Here is a tiny trained network, its code and every weight. The questions are about switching its units off for an input and a class, where a switched-off unit gives its printed mean instead of its output.

import numpy as np


def w(rows, s, z=0):
    codes = np.array(rows[::2]) - 128.0
    scale = np.full(codes.shape[1], s)
    scale[-1] = z or s
    return codes * scale


def f(y):
    return y / 2 * (1 + np.tanh(0.7978845608 * (y + 0.044715 * y**3)))


def log_softmax(a):
    a = a - a.max(-1, keepdims=True)
    return a - np.log(np.exp(a).sum(-1, keepdims=True))


def net(x, mask):
    res = np.array(x, float).reshape(1, 6) / 4 @ E
    y = f(res @ A[0][:, :-1].T + A[0][:, -1])
    res = res + np.where(mask, y, B[0][:, -1]) @ B[0][:, :-1]
    return log_softmax(res[-1] @ U[:, :-1].T + U[:, -1])


A, B = {}, {}
E = w([
[153,165,56,162,40,132,2],'x0',
[242,140,158,101,84,157,174],'x1',
[110,32,158,87,141,130,143],'x2',
[141,135,36,123,186,98,140],'x3',
[166,93,59,48,179,174,128],'x4',
[141,95,105,184,99,12,138],'x5',
],0.0077)
A[0] = w([
[190,84,22,59,182,143,125,143],'n1',
[192,167,180,72,126,207,186,158],'n2',
[185,82,51,47,184,143,135,163],'n3',
[32,109,151,117,198,105,173,174],'n4',
[134,68,191,179,78,51,160,159],'n5',
[98,185,87,192,69,120,27,175],'n6',
[28,107,150,121,203,112,175,168],'n7',
[162,188,38,198,123,57,122,146],'n8',
[23,102,152,122,213,110,179,161],'n9',
[31,106,158,115,196,108,175,170],'n10',
[72,128,147,126,74,169,43,124],'n11',
[57,96,132,99,253,116,185,233],'n12',
[135,82,183,188,71,44,155,152],'n13',
[138,95,167,189,65,57,142,154],'n14',
[180,156,220,118,103,162,191,208],'n15',
[97,202,77,192,64,116,5,170],'n16',
[171,169,204,96,120,190,179,155],'n17',
[167,128,220,146,75,128,173,254],'n18',
[159,196,38,201,118,45,124,136],'n19',
],0.0071,0.0032)
B[0] = w([
[204,46,2,48,165,166,153,199],'n1',
[203,223,171,122,170,203,164,187],'n2',
[185,71,43,47,179,193,156,196],'n3',
[52,102,143,181,186,117,182,191],'n4',
[135,42,182,88,65,46,168,196],'n5',
[60,173,73,179,26,136,29,236],'n6',
[49,97,145,204,204,118,182,193],'n7',
[189,181,50,183,133,35,177,207],'n8',
[51,98,143,192,198,122,195,198],'n9',
[52,106,158,195,193,117,192,192],'n10',
[62,87,149,88,77,206,47,173],'n11',
[81,98,118,159,236,172,191,222],'n12',
[149,48,164,96,54,26,176,197],'n13',
[135,97,146,128,64,69,138,190],'n14',
[185,181,230,119,120,135,172,194],'n15',
[60,180,61,186,33,137,10,255],'n16',
[174,207,207,136,148,177,150,179],'n17',
[167,140,225,104,70,103,158,202],'n18',
[186,186,61,186,138,29,174,212],'n19',
],0.0066,0.0086)
U = w([
[153,36,196,89,53,36,184,163],'0',
[214,246,226,91,145,197,174,149],'1',
[211,53,16,2,181,179,160,173],'2',
[27,91,154,193,245,130,204,202],'3',
[32,124,130,122,67,216,16,81],'4',
[132,213,49,205,92,66,94,4],'5',
],0.0067,0.0014)

Each question gives the input, the list of numbers given to net, and the class t.
The units are the neurons (one row each of A and B). Each row of codes is followed by its name. A weight is (code - 128) times the scale printed after its matrix; where a second scale follows, it is the last column's (A, B and U).
mask holds one flag per neuron, in row order. A switched-off neuron (its flag False) gives its mean, the last column of its row in B, instead of its output. The means were averaged over made-up inputs and are rounded, as every weight is.
A unit's drop is (log p(t) with every unit on - log p(t) with that unit switched off) / (log p(t) with every unit on - log p(t) with every unit switched off).
The circuit of an input: a set's keep is (log p(t) with only the set's units on - log p(t) with every unit switched off) / (log p(t) with every unit on - log p(t) with every unit switched off). Starting from the 12 units with the biggest drops (on a tie, the unit counted first), units are removed one at a time, each time the one whose removal leaves the highest keep (on an exact tie, the one counted first), for as long as the keep stays at least 0.8.
units of the circuit, in order: the units of the circuit, biggest drop first
k most important neurons: the k neurons with the biggest drops, biggest first
drop of u: that unit's drop, to one decimal
input [6,-8,2,0,-8,-2], class 4: units of the circuit, in order => (n11)
input [-7,5,4,3,-5,-8], class 1: 4 most important neurons => (n2 n17 n15 n18)
input [5,-8,2,-8,-3,6], class 4: 2 most important neurons => (n11 n16)
input [-3,-8,-4,-8,-1,8], class 0: 2 most important neurons => (n13 n5)
input [4,-6,3,-5,-2,5], class 4: 3 most important neurons => (n11 n16 n6)
input [-6,-1,-8,2,-6,8], class 0: 2 most important neurons => (n13 n5)
input [5,7,5,4,3,8], class 2: 2 most important neurons => (n1 n3)
input [-7,6,5,-5,-5,-2], class 1: 3 most important neurons => (n2 n17 n15)
input [-3,1,7,-6,5,-8], class 1: 2 most important neurons => (n2 n17)
input [-1,-3,0,-4,-6,-2], class 0: drop of n12 => 0.3
input [2,-7,1,1,0,-2], class 4: drop of n19 => 0.2
input [-7,0,7,8,7,-4], class 3: drop of n4 => 0.7
